Each row was made from one path, in order. Every step used is in the known rows, and no mark comes twice. Write each row's path.
In the rows, 128 means zero.
Known rows
semabov tava muzuv renu: [ 86 162 152 134 144 120 122 125 193 118 135 120 168 115 156  75 132 174
 113 137  91 100 121 102 140 101 158 118]
semabov pepu: [130 145 126 128 113 107 148 132 130 127 123 130 152 124 138 111 151 163
 115 139 130 110 140 132 140  96 140 183]
muzuv renu: [127 122 171 121 130 128 136 124 173 120 126 123 161 106 141  92 139 173
  94 148  83 103 124  98 127 108 153 146]
tava muzuv renu pepu sesana vikog: [ 68 189 114 123 155 148 131 127 179  96 128 139 151 187 141 104 129 134
 151 111  70 107 169 133 185  79 131 143]
muzuv renu pepu: [ 97 169 145 141 132 114 158 125 187 106 120 132 144 125 142  99 155 171
  93 154  67  83 131  90 177 100 154 163]
pepu tava muzuv: [ 82 148 135 147 191 127  98 169 153 116 133 109 142 156 161  78 141 161
 146 145  98 152 112  93 132 113 148 132]
pepu sesana semabov tava: [109 173  88 151 117  98 105  75 160 105 116 100 118 130 140  99  85 179
 157 165 115 102 215 145 130  92 162 130]
tava sesana semabov muzuv: [164 123 124 181  67  98 131 104 137 160 103 129 123  87 176 122 100 216
  74 211 111 106 192 153 132 130 128 152]
muzuv renu pepu sesana semabov: [118 139 103 128 120 107 149  89 167  91  97 118 134 133 132 108 105 186
 114 184  62  94 193 119 155  78 164 159]
muzuv renu pepu tava: [104 137 158 135 155 118 116 144 170  99 101 114 133 141 160  77 144 171
 114 169  58 122 136  58 146  96 167 165]
sesana semabov renu pepu: [ 98 201 128 175  96  99 142 107 172 103 111 127 116 115 148 110 119 202
 104 167  85  86 176 131 177 110 145 160]
muzuv renu pepu tava sesana semabov: [152 113 145 143  80 114 123  89 159 109  94 115 141 119 158  97 118 220
  69 216  46  99 177 103 129  85 160 158]
semabov renu pepu muzuv: [ 80 154 142 173  93 164 148 116 160 131 137 132  94 131 135 136 131 167
 122 113 101 148 160 131 169 147 145 144]
renu pepu sesana semabov tava: [ 99 188  82 156 117  94 113  73 169  99 115 103 114 135 142 100  90 179
 155 167 106  92 215 139 148  88 164 135]
tava pepu sesana vikog: [ 79 183 125 129 165 154 117 132 171 100 144 133 137 196 128 112 115 121
 163 107 101 114 168 152 159  76 131 145]
semabov sesana vikog: [ 95 190 144 140 155 136  97 137 162 100 130 122 145 163 148 106 117 149
 153 123 114 132 177 151 150  94 105 129]
tava pepu sesana: [ 82 154 111 126 178 133 131 129 161 100 144 117 116 168 121  95  95 128
 170 142 110 114 132 132 151  83 164 145]
semabov renu pepu tava sesana: [129 133 151 154  86 129 106 111 138 119 112 117 119 128 170  83 117 204
  99 196  63 118 138 103 144 115 148 152]
muzuv renu pepu tava sesana: [133 116 156 138  97 133 114 113 148 119 110 119 134 130 168  79 131 197
  88 198  49 113 127  85 142 104 155 154]
sesana semabov muzuv renu: [145 120 161 145  94 104 141 113 176 140 102 131 154  79 165 102 116 202
  65 183  87  92 166 115 130 110 149 147]
semabov renu: [113 174 153 167  99 116 109 119 145 124 129 120 119  97 148 101  99 192
 129 145 123 116 157 151 133 137 133 140]
semabov tava pepu: [ 76 205 144 170 161 115 110 128 194 112 165 113 121 153 135  94 111 146
 143 133 143  93 132 135 137  84 163 136]
semabov muzuv: [138 141 128 177 116 104 130 139 136 164 120 129 117  97 170 120 116 180
 109 170 137 122 165 144 138 146 125 151]
renu pepu sesana vikog: [ 82 186 106 130 151 147 128 123 162  99 127 135 134 189 135 116 126 131
 160 115  83 112 185 144 179  87 124 153]
muzuv renu pepu tava sesana vikog: [116 154 159 135 106 154 107 119 165 112 120 137 152 167 163  99 141 169
 102 146  55 111 163 118 152  87 127 151]
renu pepu: [ 96 179 122 157 144 113 151 131 163 111 129 125 122 143 138 113 154 164
 117 153  90  99 140 111 177 113 141 166]

Which path is each row?
[123 101 168 119  83 149 159 107 174 128 119 136 158 106 137 116 142 175
  78 131  80 122 150 107 134 101 163 153] -> sesana semabov pepu muzuv renu
[ 79 176  93 136 136 117 140 110 151  96 115 122 106 142 135  96  94 159
 164 152  87 106 164 130 185 106 152 150] -> semabov renu pepu sesana
[104 146 141 146 164 117 110 149 155 101 106 109 117 152 157  85 143 167
 132 168  74 134 142  72 146 105 159 168] -> renu pepu tava
[ 85 151 101 113 150 123 153 112 165  94 114 125 127 147 131  92 113 150
 146 154  66 100 149 105 182  91 164 153] -> muzuv renu pepu sesana
[114 101 176 125 110 163 145 119 175 131 133 130 144 112 134 113 141 165
  95 123  81 135 132 102 129 125 156 138] -> pepu muzuv renu
[138 117 146 136  99 106 143 108 173 133  98 130 151  85 162  99 104 195
  81 183  81  93 172 116 137 105 153 145] -> pepu sesana semabov muzuv renu
[ 86 138 133 161 115 168 155 124 156 132 142 131  99 147 128 142 150 151
 123 114  96 152 150 119 166 142 146 152] -> renu pepu muzuv
[154 131 124 184  73  94 127 108 144 149  92 128 116  95 185 115 104 219
  74 219  94 107 194 133 144 121 137 159] -> renu pepu tava sesana semabov muzuv
[164 117 130 179  74  99 120 109 136 155  96 124 120  92 184 113  99 219
  78 217 102 115 194 139 126 125 134 153] -> pepu tava sesana semabov muzuv
[162 113 130 150  77 118 126  85 141 122 114 115 137 116 145 117 115 214
  78 205  79 104 178 141 118 101 142 153] -> tava sesana semabov
[104 148  98 130 130 107 148  97 172  91 102 119 140 139 136 104 108 184
 118 179  61  96 183 118 161  75 164 150] -> tava muzuv renu pepu sesana semabov
[136 124 166 143 109 113 140 127 171 146 113 134 153  82 165  98 124 186
  79 166  96 100 142 110 134 122 144 145] -> semabov muzuv renu
[118 160 140 158  88 102 160 107 185 124 102 138 141 104 164 104 136 201
  63 189  61  73 156 104 180 102 150 162] -> tava sesana semabov muzuv renu pepu
[147 100 151 141 103 138  98 119 124 128 120 111 127 132 163  85 124 192
 104 194  73 136 131 103 117 118 146 149] -> pepu tava sesana
[ 97 140 163 127 151 129 134 142 186 119 135 127 173 117 150  82 144 171
 100 139  81 108 104  96 140 106 152 129] -> tava muzuv renu
[ 96 144 138 175  64 161 146  97 159 130 129 132  97 126 140 137 123 187
 102 137  85 139 174 136 167 139 147 144] -> tava sesana semabov renu pepu muzuv
[ 91 148 127 142 163 113 112 158 153 112 118 114 153 150 163  82 142 174
 130 151  98 139 129  99 137  92 152 149] -> sesana semabov pepu tava muzuv
[ 69 168 128 155 190 122 112 167 166 108 129 116 138 162 163  79 149 163
 141 147  85 139 113  85 158 107 150 140] -> renu pepu tava muzuv
[ 89 204 134 173 110 106 139 120 166 109 122 129 114 119 148 106 125 186
 118 150  97  93 154 126 182 122 140 158] -> semabov renu pepu
[127 168 146 171  78 105 112  98 152 116 113 117 122  91 149 108  87 215
 109 167 109 107 190 156 127 121 139 143] -> sesana semabov renu
[ 78 194 129 152 131 102 149 115 205 100 119 128 151 129 153  91 144 183
  98 156  66  75 145  95 183  87 160 145] -> sesana semabov tava muzuv renu pepu
[100 182  93 147 111  94 118  70 180  96 110 106 125 126 145  94  90 183
 142 169  94  84 210 129 148  82 169 132] -> muzuv renu pepu sesana semabov tava
[ 98 131 168 117 148 122 126 149 182 113 117 124 176 122 162  70 146 174
 100 145  73 115 107  76 137  90 163 142] -> semabov pepu tava muzuv renu
[ 96 129 170 123 160 130 118 149 184 114 122 119 169 124 159  69 141 173
 106 147  69 122 107  73 131  99 161 132] -> pepu tava muzuv renu
[118 163 126 157  86 108 114  92 148 107 107 116 116 100 144 103  70 205
 130 168 102 108 199 157 136 113 147 139] -> pepu sesana semabov renu
[ 85 160  85 124 158 122 148 117 147  96 119 120 112 159 128 101 112 144
 165 153  84 111 155 120 181 101 154 156] -> renu pepu sesana
[133 121 144 147 102 131 111 116 136 121 115 116 123 137 165  86 131 192
 100 197  61 122 131  94 142 110 149 157] -> renu pepu tava sesana
[133 147 126 157  80 124 103  84 138 135 139 113 124 120 158  94 109 192
 118 177 104 105 154 141 130 118 141 130] -> semabov tava sesana
[ 89 152  99 125 139 115 154 112 163 105 107 129 123 135 143  94 105 155
 140 162  73  99 159 111 184  98 159 153] -> semabov muzuv renu pepu sesana
[150 104 147 133  87 128 110 117 120 128 112 118 138 130 165  86 131 193
  98 190  81 127 131 107 123 103 148 163] -> semabov pepu tava sesana
